Below are the code and all the weights of a small trained network. Each question names an input and a class and asks about switching units off, where a switched-off unit gives its printed mean instead of its output.

import numpy as np


def w(rows, s, z=0):
    codes = np.array(rows[::2]) - 128.0
    scale = np.full(codes.shape[1], s)
    scale[-1] = z or s
    return codes * scale


def norm(h):
    return h / np.sqrt((h * h).mean(-1, keepdims=True) + 1e-5)


def f(y):
    return np.maximum(y, 0)


def log_softmax(a):
    a = a - a.max(-1, keepdims=True)
    return a - np.log(np.exp(a).sum(-1, keepdims=True))


def net(x, mask):
    res = np.array(x, float).reshape(1, 8) / 4 @ E
    u = 0
    for l in range(3):
        y = f(norm(res) @ A[l][:, :-1].T + A[l][:, -1])
        res = res + np.where(mask[u : u + 4], y, B[l][:, -1]) @ B[l][:, :-1]
        u += 4
    return log_softmax(norm(res)[-1] @ U[:, :-1].T + U[:, -1])


A, B = {}, {}
E = w([
[111,113,170,132,74,163,87,167,172],'x0',
[105,77,104,54,137,166,154,120,73],'x1',
[173,106,173,23,192,154,101,83,189],'x2',
[161,164,175,81,117,163,126,163,106],'x3',
[57,162,143,90,80,169,133,160,89],'x4',
[76,77,66,119,103,82,162,136,1],'x5',
[112,102,108,111,92,184,95,45,105],'x6',
[103,55,165,186,161,137,92,138,116],'x7',
],0.0066)
A[0] = w([
[66,101,119,146,83,109,164,2,167,251],'0.n0',
[139,127,173,166,49,141,157,63,88,244],'0.n1',
[100,153,147,151,154,112,109,222,102,219],'0.n2',
[134,85,132,158,130,60,98,76,196,72],'0.n3',
],0.0069,0.002)
B[0] = w([
[125,139,111,90,185,98,95,121,99,252],'0.n0',
[103,78,123,121,168,202,114,126,174,236],'0.n1',
[50,250,94,143,106,101,146,119,180,244],'0.n2',
[210,105,152,188,144,139,177,101,150,212],'0.n3',
],0.013,0.0039)
A[1] = w([
[53,17,71,75,66,157,109,1,125,94],'1.n0',
[92,186,151,202,140,238,156,121,108,19],'1.n1',
[92,150,61,51,180,111,150,132,131,4],'1.n2',
[102,111,179,98,90,151,151,142,190,134],'1.n3',
],0.0061,0.0019)
B[1] = w([
[185,99,81,117,117,108,147,86,1,254],'1.n0',
[90,130,101,165,123,156,55,126,136,190],'1.n1',
[128,105,168,164,122,125,122,137,86,192],'1.n2',
[161,167,143,65,77,177,152,152,109,179],'1.n3',
],0.0095,0.0047)
A[2] = w([
[139,134,49,157,128,52,145,255,129,164],'2.n0',
[93,168,125,149,160,151,129,202,125,219],'2.n1',
[143,154,134,50,125,242,122,127,160,54],'2.n2',
[133,83,138,130,136,86,106,122,124,2],'2.n3',
],0.0093,0.0021)
B[2] = w([
[73,167,237,111,146,45,207,55,45,247],'2.n0',
[60,69,140,221,2,114,148,126,153,244],'2.n1',
[239,21,151,36,89,133,50,206,152,254],'2.n2',
[55,252,122,216,161,236,93,88,53,153],'2.n3',
],0.007,0.0046)
U = w([
[210,133,115,216,201,120,122,79,194,6],'0',
[124,99,91,105,139,155,134,53,56,217],'1',
[70,191,198,182,68,57,225,132,129,191],'2',
[48,166,83,177,1,199,110,194,211,5],'3',
[203,87,202,9,22,113,70,183,215,33],'4',
],0.0069,0.0015)

Each question gives the input, the list of numbers given to net, and the class t.
The units are the neurons (one row each of A and B). Each row of codes is followed by its name. A weight is (code - 128) times the scale printed after its matrix; where a second scale follows, it is the last column's (A, B and U).
mask holds one flag per neuron, layer by layer. A switched-off neuron (its flag False) gives its mean, the last column of its row in B, instead of its output. The means were averaged over made-up inputs and are rounded, as every weight is.
A unit's drop is (log p(t) with every unit on - log p(t) with that unit switched off) / (log p(t) with every unit on - log p(t) with every unit switched off).
unit that matters most: the unit with the biggest drop
top k neurons: the k neurons with the biggest drops, biggest first
k most important neurons of layer l: the k neurons of layer l with the biggest drops, biggest first
drop of u: that unit's drop, to one decimal
input [2,3,5,2,-5,7,-5,1], class 2: unit that matters most	0.n1
input [-4,1,0,-5,7,-2,-1,6], class 3: 2 most important neurons of layer 1	[1.n0, 1.n1]
input [5,-4,-1,6,0,4,-1,-2], class 3: top 2 neurons	[0.n2, 0.n1]
input [2,5,-2,-4,-2,-8,-7,6], class 2: top 2 neurons	[0.n1, 0.n2]
input [6,-2,-3,6,7,-2,4,-8], class 4: top 2 neurons	[2.n2, 1.n3]
input [5,-5,2,4,1,-1,-5,0], class 3: 2 most important neurons of layer 1	[1.n0, 1.n3]
input [8,-2,2,-1,-6,6,-6,6], class 2: top 2 neurons	[2.n0, 0.n2]
input [-1,-3,6,1,-6,6,-8,-2], class 2: 2 most important neurons of layer 2	[2.n0, 2.n2]
input [-7,-7,2,8,3,1,2,-3], class 4: drop of 2.n2	0.3
input [5,0,1,-1,6,-3,5,3], class 4: drop of 1.n3	0.1
input [-2,4,1,3,1,-6,6,5], class 4: drop of 2.n2	0.9
